Each row of numbers belongs to one of the nodes below and depends on some of the facts about them. Some rows are named. Which node is each other row?

There are 3 kinds of fact about the nodes: β, ε, Ψ.
[bezon, brotel, dedus, detre, dotuskur, dovidrim, dragrin, drasifle, driburor, fefel, fitro, flasin, fuflom, goto, grason, kesis, klaflo, klodem, ladan, latal, librami, liklubun, maron, meple, mobripler, nifak, peflu, plemabrun, plutak, pugrum, rora, rugratren, skeklan, skoviros, skugrarer, staso, stezal, tege, tradrak, trubul, trurin, vizur, vufufal, vunus, vupogrin, zegu, zetu] β 276
[brivik, brogu, dobol, druren, farek, fleskepla, flibror, klefli, kliklo, litri, lusi, naska, naskibil, plodrum, sesok, stegas, sterum, stisol, stodim, vevabem] β 795
[gaklen, gegil, madubus, muluk, ninan, pezoplar, ponar, runu, sepul, tasti, tridros, zoze] β 103
ε vupla <- brivik, brotel, klefli, rora
ε dapesto <- dedus, madubus, staso, zegu
ε brete <- detre, ninan, vunus
ε greplik <- dobol, gegil, stodim
ε gugrer <- dovidrim, zetu
ε broston <- driburor, plutak, tridros
ε skaskem <- farek
ε drifum <- fitro, sterum, trurin
ε liklon <- flibror, klodem, latal, skugrarer
ε zeplek <- fuflom, naska
ε kibrik <- gaklen, meple, pezoplar, vevabem
ε griple <- kesis, ponar
ε falum <- klaflo, naskibil, plemabrun, runu, tasti
ε sedror <- ladan, zoze
ε ziropim <- librami
ε kedu <- liklubun, pugrum
ε grovon <- nifak, tradrak, vufufal
ε dagrek <- sesok, vupogrin
ε tuzu <- stegas
brivik Ψ: nifak
broston Ψ: gegil
dapesto Ψ: pugrum, fitro
dotuskur Ψ: liklubun, stodim, vufufal, tuzu
dovidrim Ψ: farek, plemabrun, kliklo, druren
dragrin Ψ: kesis, plodrum, drifum
driburor Ψ: fleskepla, tege
fefel Ψ: zegu, dobol, zeplek
flibror Ψ: zeplek, brotel, kesis
gana Ψ: dedus, librami, sterum
goto Ψ: naska
grason Ψ: stegas, fuflom
grovon Ψ: zoze
kedu Ψ: plutak, dobol, pezoplar, flasin
klodem Ψ: zetu, stisol, muluk, dagrek
ladan Ψ: meple
latal Ψ: zoze, fleskepla
liklon Ψ: klefli, brete
litri Ψ: mobripler, falum
ninan Ψ: bezon
peflu Ψ: fitro
ponar Ψ: gegil
rora Ψ: kibrik, zetu
runu Ψ: greplik, librami, falum
sedror Ψ: skugrarer, kesis, detre
sepul Ψ: klaflo, vevabem, greplik
sesok Ψ: stisol, trurin
stezal Ψ: farek
tasti Ψ: madubus, skoviros, rugratren
tradrak Ψ: rugratren, drifum
tridros Ψ: maron
trubul Ψ: drifum
vilol Ψ: kesis, meple, skeklan
vizur Ψ: staso
vunus Ψ: brogu
vupogrin Ψ: zegu
zetrosol Ψ: griple, lusi, vupla
ziropim Ψ: skaskem

Some rows with their names:
klefli: [ -5   8  24   8  11  -3  44 -23 -41 -26  34  -8 -27   5  24  37 -16   9
  12 -11  -7 -10   0  52  -5 -38   1  -3   3  -7 -23  15 -22 -12 -23 -19
  -4 -22  10  20 -16  -2  -1  10]
peflu: [ 11   0  32 -27  14  39  57  -6 -30 -15  31  -6 -16  -3  11  37   1  17
 -30 -23   5 -12   6   2   6 -32  30  17   2  -9 -13  -4 -22  -2 -36  -4
  -1  -4  12   2  19   9   8   3]
naskibil: [ -2   7  24   8   7  -2  45 -20 -43 -27  34 -13 -18   6  24  35 -12   7
  14 -11   0 -10  -1  51  -6 -38   0  -1   2  -9 -28  16 -19 -14 -21 -18
  -1 -22  10  18 -16  -3  -1   7]
sesok: [  4  -7  28   7  -1 -14  52 -27 -47 -16  22 -28   2   1  21  38  -8   7
  23  -7   6 -12  -3  47  -3 -36  -5   0  -4 -12 -47  16 -15 -20 -20  -6
  12 -23  11  29 -21  -7  -3   2]
dragrin: [  9  25  31 -30  -6   2  53   2 -26 -23  16 -13  18   9   8  28   3  10
 -38 -15  12 -14   2  15   1 -35  28  13  -7 -22 -16  -1 -12   4 -26  -5
   0  -3  11 -19  10  -3  15   2]
trurin: [  5  23  35 -28   7 -12  61 -17 -20  -2  15  -7  20 -16   7  41 -11  11
 -29 -19  -6 -13   1  14   8 -34  18  10  -1 -13  -7   0 -30   6 -26  -3
   8  -2  10  16   1  -7   8   5]
kedu: [  4 -13  29   1  13  11  49   1  -1 -15  -2  -7  -8   7  10  26   7   7
 -27 -26  13 -10  -7  39  -6 -28   7  13   0  -8 -27  -3  -9 -28 -19 -15
  -1 -15  -2  -4 -13 -12  -7   0]
falum: [  3  47  28 -23  22  10  51 -18 -29 -16  30 -10 -28   7   9  36 -11  13
 -37 -21   9  -6   1  43  -6 -42  11   9  10  -6 -14  -1 -42  -7  -4 -29
  -1  -8   1  -7 -20 -15  -4   5]
naska: [ -4  10  23   8  10  -5  44 -22 -41 -27  34  -9 -24   4  24  37 -16   8
  13 -12  -5 -10  -1  53  -5 -38   1  -3   3  -7 -23  15 -22 -11 -22 -20
  -4 -21  10  19 -16  -2  -1   9]
brivik: [ -1   3  25   9   5   5  46 -17 -45 -26  34 -16 -16   8  26  34  -7   8
  16 -10   4 -11   1  47  -6 -37  -1   0   0  -9 -34  16 -18 -17 -22 -15
   0 -23  10  18 -15  -1   0   5]
rugratren: [ -4  43  36 -33   6  -7  56  -6 -27 -18  15   6   0   0   4  37 -13  15
 -28 -21  -8 -17  13  21   3 -39  23  10   6 -19  -1  -1 -23  20 -21 -14
  -9  -3   8  -8   9   0  20  10]
tuzu: [ -1  22  33  -1  32  18  35   1 -20 -16   0   3 -13  -7   4  30 -18   4
 -19 -11  21  -9  -8  25  -7 -32   5  -7   2 -10 -10   1 -45 -18 -11 -14
  -1 -11   5  15  -8  -8 -15   7]
dagrek: [  1   8  32 -13  16  -7  52 -23 -27  -2  -6 -12  -5  -6   6  39 -15   7
 -18 -15   3 -10  -5  33   4 -35   5   1  -2  -9 -34   1 -32 -16 -11 -11
   6 -11   3  13 -25 -18  -8   6]
plemabrun: [  1  37  29 -35   9  -7  56  -1 -19 -16  27  18  13  -3   9  44  -4  -2
 -20 -28  -9  -7  -2  -5   3 -45  19  13   9  -9   2  10 -31   7 -25  -4
   3  -4   5  -3   0  -3  21   2]
klodem: [ 11  10  38 -25  -2   2  64 -12 -26   0  14 -23  36 -13   8  37   3   9
 -22 -16   9 -14   3   5   7 -32  15  15  -7 -17 -27   1 -23  -4 -26   5
  16  -5  10  15   2  -6   8  -2]
rora: [  9  13  37 -26   1   0  63 -12 -23  -1  15 -19  31 -13   8  37   0  10
 -24 -17   5 -14   2   6   6 -33  16  14  -5 -16 -21   0 -25  -2 -26   2
  13  -5  10  14   2  -6   9   0]
vilol: [  8   7  24 -13   4  12  42  -4 -31 -25   1 -19  -5  19  11  24   1   3
 -35 -11  24  -8 -10  33  -3 -33  19   3 -11 -15 -39   2 -17 -23 -14 -12
  -1 -10   6 -23 -17 -16  -6   3]
skoviros: [ -3  42  37 -31   6  -1  56  -5 -27 -16  16   4   1  -2   5  37 -10  15
 -25 -22  -7 -17  15  18   3 -39  20  11   6 -18  -3   0 -23  18 -21 -13
  -7  -5   8  -6  10   1  21   8]
litri: [  7  26  24  -1   3   3  51 -20 -51 -30  53 -28 -16  14  24  35  -1  12
   5 -11  14  -8   3  55 -12 -42   0   8   6 -10 -32  13 -24 -13 -14 -22
   7 -22   8   9 -17  -4   1   1]
sterum: [  2  34  23  -3   9  -9  49 -26 -46 -30  52 -18 -27  10  23  38 -13  13
   1 -13   3  -8   1  62 -10 -43   2   4  10  -8 -19  13 -27  -5 -14 -27
   2 -19   8  14 -18  -5   0   6]

Which node is each row?
No name comes twice in this set of rows, the named rows included.
[  4  28  33 -25   8  12  56  -5 -20 -12  27  -3   9  -8  11  35  -5  11
 -34 -22  -1 -12   4  11   4 -35  21  13   1 -12  -2   0 -27   4 -27  -8
   0  -3   9   3   8  -1  11   4] : drasifle
[  7   9  31 -17   4  -4  56   1   2 -16  18  -2  14  -4   9  30   3  10
 -43 -26   1 -12  -4  22   0 -30  23  19   1 -12   3  -4 -10   0 -33  -8
   1  -3   6  -2   9  -2   9   1] : vupogrin
[-14  15  23   9   4   1  45 -32 -31 -14  42 -16 -23   8  35  33 -14   3
   2  -5 -16 -10   5  55  -5 -43  -2  -7  -7  -8 -24  13 -23 -14 -25 -21
  -9 -21  10  19 -25  -7  -2  18] : lusi
[ -6  19  19  -1   9 -24  44 -17 -41 -32  34  11 -17  10  23  46 -14  -5
  27 -18 -11  -6  -8  37  -6 -48  -1  -2  12  -5 -21  26 -24 -10 -19 -15
   0 -22   7  14 -24  -5   9   6] : farek
[  5  30  30 -33   4   5  57   4 -22 -16  27   9  21  -1  11  41   5  -2
 -18 -27  -2  -8  -1 -10   2 -44  18  15   5 -12  -9  11 -27   0 -25  -1
   7  -6   6  -4   2  -2  21  -1] : stezal
[ -3  -7  21  15   9 -35  45 -19 -11 -31  23   1 -24   6  21  35 -14   8
   0 -20 -11 -10 -12  72  -8 -33   3   3   8  -5  -6  11  -2 -11 -28 -23
  -7 -20   5  18 -14  -5  -4   9] : dobol
[  6  -7  20   9  -6 -18  42 -12 -35 -37  24 -21  -8  20  23  27  -1   5
   1  -8  12 -10 -11  60  -9 -34   8   2  -5 -14 -34  14   0 -19 -24 -14
   0 -21  11   1 -15  -6  -3   3] : flibror
[  4  23  35 -28   7 -18  62 -21 -19  -1  14  -7  19 -18   6  43 -15  11
 -29 -18  -8 -13   0  15   9 -35  18  10   0 -12  -5  -1 -31   8 -26  -3
   8  -1  10  19   0  -8   8   6] : zetu
[  7  26  31 -32   1  10  58   6 -25 -16  27   4  26   1  11  40  11  -4
 -15 -26   5  -8   1 -15   1 -44  17  17   4 -13 -16  12 -26  -4 -26   2
  10  -7   5  -7   2  -1  22  -5] : dovidrim
[  6  33  25 -31   4 -12  50  -9 -19 -23  22  -1   5   2   9  33 -12   8
 -51 -16  -1 -10  -7  22   4 -35  34   7  -4 -15   6   1 -23  10 -28 -10
  -4   3  12 -13   6  -8   8   8] : meple
[  1 -16  30   5  20 -27  36 -24   2 -19  24  -2   2   2   3  29   4  20
  -7 -39   2 -12   3  24  -7 -22  19  15   4   4   1  -3 -37 -26 -15 -19
  -2  -3  -3   3  -1 -21  -5  18] : pezoplar
[ -2   2  31  -4  22  -5  35 -30 -25 -16  35  -7  -3   1   7  33  -2  21
   1 -30   4 -12  12   9  -3 -28  19   8   0   3  -9   0 -56 -23 -10 -18
  -3  -3   1   3  -2 -18  -2  21] : gegil
[ -1  42  30 -12   9  17  51   2 -28 -20  24   1  24 -23  13  33 -16  12
 -38 -29 -10 -12   4  16  11 -24  17  11  -1  -6   8  12 -33  10 -20 -16
  -4  -1   8  -2   3  -5  17   2] : tege
[ -4  29  28 -18  15  -6  44 -12 -31 -22  -4   2 -27  13   5  32 -18   9
 -27 -15   2 -12   1  44  -1 -39  15  -1   1 -14 -23   1 -25  -3  -8 -23
 -12 -10   4 -16 -16 -14   1  12] : drifum

The same nodes again, as new rows of numbers:
Known rows:
tuzu: [  5   3  15 -58 -28 -41 -18  15  17  27 -10  -2 -43 -38 -20  37  27 -20
  -3 -17   1   7 -10  40  37  -6   9 -13   2  17  18 -59  -5  -8  45  21]
liklon: [  7   5  16 -61 -26 -38 -15  14  13  27  -9   0 -41 -36 -22  37  28 -22
  -3 -15  -3   4  -5  39  38  -2   9 -17   4  22  16 -60  -6  -6  46  21]
brete: [  6   4  14 -58 -28 -41 -18  15  16  27 -10  -1 -43 -37 -20  38  28 -20
  -3 -17   0   6 -10  39  37  -5   9 -13   2  18  18 -59  -5  -7  46  22]
nifak: [-19  -4  30 -30  13 -47  -8  -6  21   0 -31  -7 -31   7  -6  43  14 -39
   7   9 -24  -8  -5  29  -8 -25   3 -10   8  -6   5 -40 -34 -17  29  11]
dapesto: [ 10 -25  13 -77 -23 -28  12  -6   7  37 -24 -20 -46 -37 -19  32  21 -17
 -20 -18 -20 -34  26  21  40 -20  21 -23  -2  29   8 -77  28  -5  58  25]
detre: [-23   0  28 -30  10 -43  -7  -9  28  -5 -31  -8 -29   2   6  37  15 -38
   6   8 -23  -1  -4  20  -5 -31   0 -10   6   0  -2 -40 -32 -19  26   9]
tasti: [ 28  39  27 -24   3 -51  23 -14   8 -15 -12 -12 -32   7 -24  16  35 -28
   3 -20 -20 -13  15  78  31  20  16  -7  -7 -20  20 -50 -13 -25  51  33]
trurin: [-18   1  34 -41   8 -45  -9  -2  21  -3 -31  -5 -38  17  -7  46  16 -37
   5   9 -28  -4   0  31  -8 -27   5 -10   8  -5  -6 -32 -31 -15  31   4]
plodrum: [  9  20  17 -42 -18 -38 -27 -20  34  -6 -12 -12   0 -38 -24  36  48 -13
  23  -6 -21 -12  19  40  13  -2   7 -14   4 -11   5 -45   2 -56  22 -23]
tege: [-23  -5  32 -32  14 -48  -6  -8  18   4 -26  -7 -22   6   0  42  16 -43
   6  12 -24  -9  -9  28  -6 -20   4  -8   5  -7  -1 -40 -34 -16  34   8]
fefel: [-15  14  23 -62  36 -21   2 -27  44  22 -29  10 -32   3 -23  28  20 -48
  -1  12 -46 -20   6  38  -5 -23  16 -13  -5  31  13 -25 -78 -24  23   9]
stisol: [ 12  21  22 -70 -26 -40 -34  -8  29  -9  -9  -9 -14 -16 -30  44  49 -13
  20  -5 -31  -9  30  48   7  -5  12  -9   9 -19  -6 -27   8 -47  29 -34]
vilol: [ 26  18  10 -67 -35 -29   3  17  18  25 -19  25 -13 -32 -10  26  37 -28
  26 -12 -16  27  24   1  49 -12  -5 -39  15  14  21 -68 -14  15  40  37]
ladan: [ 10  -1  28 -42  11 -45   8   1   9   7 -39  19  -4  24 -18  46  21 -49
  38  15 -42  -1  26   6  -3 -21  -6 -33  23 -27  26 -49 -41  11  30  32]
ninan: [ 23  38  15 -39   1 -49  14 -17  13 -19  -1 -15 -33   3  -1   4  34 -32
  -3 -19 -19  -9  20  64  27   7  10   3  -4 -14  17 -41 -10 -23  49  26]
ziropim: [  8   6  17 -63 -25 -36 -13  14  11  27  -8   2 -39 -35 -23  38  28 -23
  -3 -13  -5   3  -3  38  39  -2   8 -18   4  24  14 -59  -7  -4  46  20]
skaskem: [  6   4  15 -59 -28 -40 -17  15  15  27 -10  -1 -43 -37 -22  38  28 -22
  -3 -16   0   5  -9  39  37  -5   9 -14   2  19  18 -58  -5  -7  45  21]
falum: [ 10   3  10 -51 -32 -33 -20   4  -9  25   1   3 -46 -27 -34  21  41 -13
  -9  -1   7   4  -4  30  28  -6  -2 -13   3  36  19 -52  -2  -1  36  19]
sterum: [ 11  13  11 -45 -17 -41 -33 -20  24  -2  -6 -13  -3 -33 -31  32  50 -13
  21  -1 -19 -17  19  41   5  -2   6  -8   6 -13  15 -40   2 -53  21 -23]
plemabrun: [-13   0  26 -29  22 -44  -9  -9  20  -5 -25  -8 -33   5  -2  55   5 -40
   6   9 -19  -9  -2  27  -4 -24   0 -14   8   1   5 -37 -31 -16  29   6]

Rows to name:
No name comes twice in this set of rows, the named rows included.
[  9   2  11 -51 -31 -35 -19   7  -5  25  -1   2 -46 -30 -31  23  39 -14
  -9  -4   6   4  -5  32  29  -6   0 -12   2  33  19 -54  -4  -2  38  19] : greplik
[  2  21  12 -59 -36 -23  -6   7  32  14 -11   6 -30 -47  10  16  34 -20
   2 -15  -4  27   6   9  51 -20  -3 -25   3  40  -5 -62  -7  -5  36  18] : sedror
[ 15  24  26 -77 -26 -36 -33  -8  24  -9  -8  -6 -13 -10 -33  45  50 -13
  19  -3 -37 -10  37  48   8  -4  12 -12  11 -14 -12 -25   8 -44  29 -38] : sesok
[-20  20  50  -7   6 -23  21 -18  30 -15 -44   5 -17   0  -2  35  22 -30
  15  11 -30   9   7  15  17 -23  -1 -38   4  24 -34 -54 -36 -22  22  10] : dragrin
[-15  11  64   3  14 -33  23 -12  11  -7 -49   3 -25  11 -41  59  19 -27
  13  12 -30 -11  -4  47  12  -2  11 -41   3  11 -24 -59 -36 -25  29  13] : tradrak
[ 17  13  10 -41 -19 -31 -32 -31  -3  -4   4  -6  -4 -22 -45  19  61  -8
  16  15 -18 -22  28  33  -2  -1  -4 -11   9   5  14 -36   4 -44  14 -25] : litri
[-16  -6  26 -22   9 -41 -11 -15   1  -1 -23  -6 -35  15 -17  28  25 -32
   2  23 -18  -9  -3  22 -16 -26  -5  -8   7   9   6 -35 -32 -13  21  10] : librami
[ 13  16  15 -51 -14 -39 -27 -20  26  -1  -8 -11   1 -33 -30  38  47 -17
  23  -2 -26 -20  23  42   9   2   8 -14   8 -13  12 -43   1 -51  25 -22] : brivik
[-22  12  28 -27   4 -33   4 -13  39 -11 -36   1 -18  -4  20  25  20 -38
  15   9 -28  14   8   0   5 -39  -6 -21   7  10 -13 -44 -37 -17  20  12] : kesis
[  7   9  12 -72 -17 -31 -13   8  25  38 -10   6 -42 -38 -30  33  30 -25
  -6 -15 -10  -1  -6  46  37  -2  15 -15  -2  31  24 -55 -24 -10  44  22] : kedu
[ -7   9  15 -72 -19 -38 -36  38   4   5  -4   2 -34 -51 -21  11   8 -45
 -20  -6 -34  -5  10  60  32  23   0 -29  46  40   7 -83  -1  -5  25  34] : broston
[-14  -1  28 -32  10 -45  -3  -4  23   0 -33  -1 -23   8  -3  40  16 -41
  14  10 -28  -2   3  19  -5 -28  -1 -15  11 -10   8 -42 -35 -12  28  16] : skeklan
[-15 -32  29 -48  18 -34  23 -28  12   9 -44 -26 -34   6  -4  37   8 -35
 -11   7 -45 -48  30  11  -4 -39  15 -19   2   6  -6 -58   0 -16  42  14] : peflu
[ 23  37  16 -31   0 -54  14 -13  15 -17  -5 -17 -35   4  -6   8  34 -30
  -1 -22 -15  -8  12  69  26   9  12   5  -7 -22  23 -44 -11 -26  49  29] : madubus

